Below is a small trained network, with its code and all its weights. Each question gives an input and a class and asks what happens when units are switched off, that is, made to give their printed mean instead of their output.

import numpy as np


def w(rows, s, z=0):
    codes = np.array(rows[::2]) - 128.0
    scale = np.full(codes.shape[1], s)
    scale[-1] = z or s
    return codes * scale


def norm(h):
    return h / np.sqrt((h * h).mean(-1, keepdims=True) + 1e-5)


def f(y):
    return np.maximum(y, 0)


def log_softmax(a):
    a = a - a.max(-1, keepdims=True)
    return a - np.log(np.exp(a).sum(-1, keepdims=True))


def net(x, mask):
    res = np.array(x, float).reshape(1, 4) / 4 @ E
    u = 0
    for l in range(2):
        y = f(norm(res) @ A[l][:, :-1].T + A[l][:, -1])
        res = res + np.where(mask[u : u + 5], y, B[l][:, -1]) @ B[l][:, :-1]
        u += 5
    return log_softmax(norm(res)[-1] @ U[:, :-1].T + U[:, -1])


A, B = {}, {}
E = w([
[83,56,152,62,160,239,133],'x0',
[254,88,188,96,240,88,96],'x1',
[187,169,194,90,8,113,68],'x2',
[96,184,228,211,173,169,114],'x3',
],0.0053)
A[0] = w([
[175,156,216,80,6,169,32,19],'L0N1',
[112,180,251,235,138,219,52,2],'L0N2',
[89,82,224,2,108,247,126,44],'L0N3',
[62,181,113,128,53,181,167,82],'L0N4',
[152,62,95,28,44,95,136,69],'L0N5',
],0.0079,0.0091)
B[0] = w([
[62,183,138,100,215,55,153,231],'L0N1',
[163,77,89,109,76,134,208,224],'L0N2',
[127,72,84,246,164,134,101,254],'L0N3',
[156,117,174,86,136,155,68,227],'L0N4',
[143,123,91,124,128,138,178,217],'L0N5',
],0.014,0.0042)
A[1] = w([
[242,115,180,142,186,126,75,204],'L1N1',
[123,146,254,200,121,159,203,179],'L1N2',
[53,188,85,174,36,153,82,164],'L1N3',
[188,214,116,210,67,54,89,5],'L1N4',
[49,98,100,152,230,150,176,85],'L1N5',
],0.0084,0.0025)
B[1] = w([
[7,118,201,99,23,216,118,218],'L1N1',
[182,94,8,48,106,113,198,197],'L1N2',
[125,68,255,88,168,144,152,184],'L1N3',
[83,76,57,230,234,184,100,186],'L1N4',
[162,240,141,125,98,11,114,253],'L1N5',
],0.0082,0.0071)
U = w([
[85,209,141,92,169,42,162,162],'0',
[173,80,52,116,59,132,226,174],'1',
[86,63,94,247,189,137,91,141],'2',
[92,90,224,73,84,167,110,135],'3',
[117,167,128,139,79,122,126,206],'4',
[180,181,122,143,115,174,102,29],'5',
[219,180,121,133,117,169,64,1],'6',
],0.015,0.0081)

Each question gives the input, the list of numbers given to net, and the class t.
The units are the neurons (one row each of A and B). Each row of codes is followed by its name. A weight is (code - 128) times the scale printed after its matrix; where a second scale follows, it is the last column's (A, B and U).
mask holds one flag per neuron, layer by layer. A switched-off neuron (its flag False) gives its mean, the last column of its row in B, instead of its output. The means were averaged over made-up inputs and are rounded, as every weight is.
A unit's drop is (log p(t) with every unit on - log p(t) with that unit switched off) / (log p(t) with every unit on - log p(t) with every unit switched off).
The circuit of an input: a set's keep is (log p(t) with only the set's units on - log p(t) with every unit switched off) / (log p(t) with every unit on - log p(t) with every unit switched off). Starting from all 10 units, units are removed one at a time, each time the one whose removal leaves the highest keep (on an exact tie, the one counted first), for as long as the keep stays at least 0.8.
units of the circuit, in order: the units of the circuit, biggest drop first
most important unit: the unit with the biggest drop
k most important neurons: the k neurons with the biggest drops, biggest first
k most important neurons of layer l: the k neurons of layer l with the biggest drops, biggest first
drop of u: that unit's drop, to one decimal
input [-5,-6,4,-5], class 3: 2 most important neurons of layer 1	[L1N3; L1N2]
input [-2,-7,-6,-6], class 3: 3 most important neurons	[L0N1; L1N3; L0N3]
input [0,-5,3,1], class 3: 2 most important neurons	[L0N4; L1N5]
input [-4,-7,-1,7], class 1: units of the circuit, in order	[L1N2]
input [7,2,7,7], class 0: 2 most important neurons	[L0N1; L1N5]
input [-6,6,5,8], class 1: 3 most important neurons of layer 0	[L0N2; L0N3; L0N4]
input [1,-7,5,8], class 1: 2 most important neurons	[L0N2; L1N2]
input [3,0,-3,0], class 4: units of the circuit, in order	[L1N5; L0N1; L1N3; L0N2]
input [-6,-8,-3,6], class 3: 2 most important neurons of layer 0	[L0N3; L0N4]
input [-6,5,-3,1], class 2: units of the circuit, in order	[L1N4; L0N1]
input [-4,-1,-5,-4], class 0: units of the circuit, in order	[L0N2; L0N3]
input [0,8,5,4], class 3: 2 most important neurons of layer 1	[L1N1; L1N5]
input [-8,-7,6,3], class 2: 3 most important neurons	[L1N4; L1N5; L1N1]
input [-8,-6,-4,-7], class 2: most important unit	L0N2
input [-8,7,5,-7], class 2: 2 most important neurons	[L1N4; L0N2]
input [0,-1,-8,-7], class 0: 3 most important neurons	[L0N2; L1N5; L1N2]
input [-5,6,3,-4], class 3: 2 most important neurons	[L1N1; L0N3]
input [5,7,1,7], class 1: 3 most important neurons	[L0N2; L1N2; L0N4]
input [-5,-6,2,-4], class 3: 2 most important neurons of layer 0	[L0N3; L0N4]
input [-7,3,3,2], class 2: units of the circuit, in order	[L1N4]
input [8,6,7,7], class 2: 2 most important neurons	[L0N3; L0N5]
input [-3,-5,3,2], class 3: 2 most important neurons	[L0N4; L1N5]
input [-1,-5,5,4], class 0: 2 most important neurons	[L0N1; L1N1]
input [-6,-3,-3,0], class 2: 2 most important neurons	[L1N4; L0N1]
input [0,4,2,0], class 3: 2 most important neurons of layer 1	[L1N1; L1N5]
input [5,-1,7,0], class 0: 2 most important neurons	[L0N1; L1N5]
input [-7,0,-8,8], class 0: 2 most important neurons	[L1N5; L0N3]
input [-3,-8,6,1], class 3: units of the circuit, in order	[L1N3]
input [7,-1,6,-1], class 2: drop of L0N3	1.1
